Each row has two labels, one from each of two sets.
[-0.53  1.28  0.51  5.95  0.93  0.55  2.30 -0.03  0.16  0.82  2.10 -1.16
 -0.57  0.81 -1.33 -0.49 -1.13  2.02 -0.13  1.53  0.87 -1.85 -1.85  2.27
 -2.10 -0.24 -0.35  0.10 -0.49  0.38 -0.38  0.56  0.31] : R mb
[-1.20  0.74 -0.75  0.23  1.08 -0.07  1.74 -0.98 -0.11 -0.08  2.52  0.55
  0.08 -0.77  0.12  0.05  1.97  1.98  1.26 -1.19 -0.22 -0.17  2.04  0.71
 -2.13 -1.27  0.76 -2.57  0.29 -0.01  1.52  0.01 -1.31] : A hr
[-1.20  0.62 -0.65 -1.54  0.50 -0.84 -1.21  0.36  0.18 -0.53 -2.03  2.27
 -0.06 -0.15 -1.80  0.77 -1.94 -1.74 -0.84  0.39  0.13  1.43 -0.73  0.59
  0.15 -0.32 -0.31  1.98 -1.04  0.83  0.75 -0.76  0.48] : J Jj
[-0.35  1.47 -0.29  1.39  1.32 -0.24  0.54 -0.61 -0.42 -0.59  0.49  0.12
 -0.16 -0.65  1.07 -0.16  1.37  1.39  0.73 -0.77 -0.77  0.06  1.51  0.21
 -2.26 -0.99  0.61 -2.98 -0.02  0.28  1.91 -0.82 -0.64] : A hr
[ 3.72  1.01  1.38  2.00 -0.67  0.36 -1.87 -0.64 -0.56 -0.02  0.88 -4.21
  1.79  1.23  0.39 -1.50 -1.02 -2.50  0.88  0.73 -0.12 -0.27 -0.37 -0.44
 -0.04  0.64 -2.40  1.94 -0.68  0.46 -0.75 -0.51  0.81] : S mb
[ 3.76  0.72 -0.42  5.06 -2.36 -0.08  0.41 -0.67 -1.45 -0.41 -2.91  1.36
  2.06 -0.49  4.10 -0.87  0.61 -1.30 -2.53 -0.44 -2.75  1.66  1.54 -0.90
 -4.74  0.32  1.95 -0.79  0.17  0.77  1.50 -1.15  0.32] : S hr
[-0.73  0.80 -0.71  3.07  1.66  1.51  1.64 -0.51  0.18  0.71 -1.25  2.65
  1.05 -0.64  2.82  0.18  1.12  3.49  0.67 -0.53 -0.25 -1.37  0.08  0.35
 -3.29 -0.77  0.27 -4.43  0.84 -0.42  1.36 -1.09 -0.30] : A hr
[ 2.20  0.09 -0.36 -0.19 -1.24 -0.69 -1.44 -0.84 -0.79 -0.10  1.91 -1.35
  1.62  0.55 -0.60 -0.79 -0.93 -4.01  1.26  0.08 -0.40  0.61 -0.20  0.59
 -0.93 -0.46  0.52  3.21 -0.98 -0.07 -1.04 -0.52  0.06] : S Jj
[ 0.33  2.45  0.09  7.74 -0.34  0.57  1.29 -1.05 -1.21  1.36 -1.69 -1.12
  1.35  1.17  1.07 -0.57 -0.06  1.93  0.21  0.12 -0.94 -2.02 -1.79  2.44
 -5.55  0.25 -1.24  0.34 -1.05 -0.22 -0.37 -0.63  1.11] : R mb
[ 2.43  0.34 -0.08 -2.34 -1.45 -0.86 -0.56 -0.08 -1.64 -0.45  2.44 -2.61
 -0.10  0.19 -2.23 -0.45 -1.21 -2.62 -0.78  0.67 -1.24  1.16 -0.20  0.56
  1.79  0.28  0.22  2.94  0.13  0.75 -0.80 -0.12  0.64] : S mb
[ 0.13 -0.01  0.46  0.21 -1.22 -0.42  0.04  0.26 -0.43 -0.36 -3.96  2.13
 -0.42 -0.32  1.56  0.69  0.61  0.13 -3.35 -1.58 -2.64  1.53  1.10 -1.39
 -0.94  1.09  0.29 -0.70  0.04  0.75  1.87 -0.71  0.38] : J hr
[ 4.36  1.62 -0.62  1.43 -3.76 -0.45  1.96 -1.01 -1.09  0.04  3.52 -0.96
  1.13  0.91  0.84 -0.91 -1.44 -0.80  1.69  0.36 -0.85 -0.16 -0.39  2.54
 -0.96 -0.33  1.62  4.49  0.47  0.03 -1.82 -1.10 -0.89] : S mb
[-1.92  0.66 -0.64 -0.42  0.77  0.38  0.16 -0.56  0.32  0.50  0.23  1.28
 -0.12  0.00 -0.06  0.57 -0.63  0.84  1.73 -1.02  1.40 -1.23 -0.57  1.74
 -1.33 -0.76 -0.57  2.74 -0.71 -1.12 -1.52  0.01 -0.66] : A Jj
[ 1.30  2.47 -0.57  4.46  0.18  0.38  2.26 -0.80 -0.88  0.76  1.33  0.65
  1.27  0.20  1.79 -0.14  1.04  1.97  0.82 -0.66 -1.79 -0.43  0.26  1.37
 -4.30 -1.07  0.63 -1.28  0.87  0.12  1.30 -0.87 -0.08] : R hr
[ 2.25  2.06 -0.44  5.43 -0.42  0.28  3.44 -0.84 -0.50  1.01  1.26  0.38
  0.66 -0.08  2.40 -0.58  0.35  2.27 -0.33  0.33 -1.76 -0.44 -0.26  1.79
 -3.89 -0.68  1.36 -0.70  0.18 -0.24  0.22 -0.78 -0.62] : R hr
[ 1.20  0.85 -0.12 -3.09  1.36 -0.99 -0.80 -0.05 -0.91 -1.59 -0.33  1.05
 -0.45 -0.72 -0.42  0.06 -0.16 -1.00 -2.24  0.43 -1.37  2.28  1.35 -1.42
  1.39 -0.77  1.72 -3.25  0.52  2.22  2.99 -1.70  0.39] : J hr
[ 5.96  1.90 -1.38  5.46 -0.33 -0.54  3.97 -2.24 -1.19  0.82  3.87  0.45
  2.87 -0.14  3.92 -2.03  1.88  0.42  3.91 -1.43 -1.70 -0.62  0.74  1.98
 -5.54 -1.52  2.91 -0.82  1.87 -0.11  0.05 -0.98 -1.10] : R hr
[ 0.37  0.92 -1.04 -0.90  2.44  0.89  0.25 -2.17 -0.28  0.86  3.79 -2.56
  0.94  0.64 -1.35 -0.92  0.51  1.65  3.89 -0.59  0.82 -1.11 -0.45  0.75
  0.44 -0.65 -1.68 -0.79  0.90 -0.98 -0.37 -0.66  0.28] : R mb

Each row has two labels, one from each of two sets.
[-0.16  0.18 -1.18  0.16 -0.90  1.55 -0.11 -0.05 -0.70  1.08 -0.09  1.63
  3.63 -0.64 -0.07 -1.24 -0.25  1.44  0.26  1.44  0.95  1.59  3.65 -1.31
 -3.54 -0.43 -2.14 -0.19  0.10  1.20  1.72 -0.12  0.18] : qs hn
[-1.33 -0.80  1.31  0.08 -0.79 -2.90 -0.68 -0.98  0.04 -2.97 -0.37  1.80
  1.40 -0.97 -0.27 -2.32 -0.97  0.08  1.27  0.32  1.55 -0.09  1.10  0.45
 -1.44  0.32 -0.20 -0.18  0.05  2.09 -0.39 -1.08 -0.77] : gd rt
[-0.63  0.72 -0.09  0.00 -1.34  2.42 -0.08  0.01 -0.22  1.26 -0.27  1.83
  2.47 -0.39  0.49 -1.23 -0.39  0.28  0.80  0.22  0.47  0.57  2.50 -0.09
 -1.87  0.94 -1.55 -1.00  0.55 -0.24  0.34  0.33  0.08] : gd rt
[-0.14 -0.57 -0.52 -0.58 -1.43 -0.55  0.33 -0.41  0.24  1.73 -1.27  0.75
  1.80  0.03 -0.68 -1.02 -0.45 -0.19  0.66  1.72 -0.53  0.88  3.21  0.24
 -2.58 -3.68 -0.40  0.43  0.19  1.09  0.57 -0.55 -0.39] : ph hn
[ 0.23 -3.22  0.27 -0.11 -1.36 -0.39  0.68 -0.57  0.12  2.09 -2.22 -0.61
 -1.61  1.02  1.13 -1.69 -0.51 -1.37  0.19 -0.08 -1.05  1.30  4.21 -0.53
 -0.96 -3.50  0.68 -0.63 -0.05 -1.00  2.60  0.57  0.50] : gd hn
[ 0.17 -2.72 -0.07 -0.46 -0.95 -3.81 -0.04 -1.29 -0.30 -1.50 -2.52  0.36
  0.38  0.28  0.13 -2.34 -0.80 -1.70  0.03  0.12 -0.14  1.37  4.47 -0.51
 -1.40 -2.39 -0.50  1.62  0.57  1.28  3.31 -0.74 -0.11] : gd hn
[ 0.11 -2.59  0.04  0.34 -1.41  0.93  0.24 -0.42 -1.16  1.32 -1.77  0.10
  2.09 -0.28  0.40 -1.70 -0.83  0.77  0.81  0.49  0.81  1.63  3.63 -0.27
 -3.88 -1.85 -1.09 -1.17 -0.38 -0.44  1.18 -0.78 -0.04] : gd hn
[-0.08 -0.98 -0.96  0.67 -0.52  0.03  0.31 -0.71 -1.23  1.00 -1.78 -0.08
 -1.85  1.31  1.88 -2.02  0.09 -0.60  0.68  0.46  0.05  1.30  4.98 -0.32
 -0.31  0.34 -0.97 -1.04  0.24 -2.91  1.96  0.59  1.66] : gd hn
[ 0.43 -2.54 -1.06 -0.18  0.90 -3.97 -0.33 -0.82 -0.18 -0.92 -1.86 -1.36
 -1.92  0.82 -0.25 -0.29  0.12 -0.34 -0.57  0.47 -0.58  0.63  1.47 -0.44
 -0.64 -2.59  0.52  0.98 -0.47  0.11  1.41 -0.30  0.45] : bl hn
[-0.20 -1.49  0.06 -0.24  0.23 -0.35  0.27  0.02  0.18 -1.12 -0.24 -0.69
 -0.44  0.06  1.45 -0.64 -0.39  0.42 -0.52 -1.88  1.21  0.73 -1.74 -0.46
  1.12 -1.54  0.42 -0.37 -0.29  2.35  1.82  0.42 -1.15] : bl hn
[-0.14 -0.73 -0.65 -0.15 -1.27 -2.81 -0.08 -1.49 -0.43 -0.29 -1.65  1.09
 -0.49  1.08  0.12 -1.72 -0.57 -0.41  1.35  0.90 -1.01  0.29  3.72  1.15
 -0.87 -0.93 -0.23  0.80  0.79 -2.26 -0.09  0.28  0.65] : ph mz
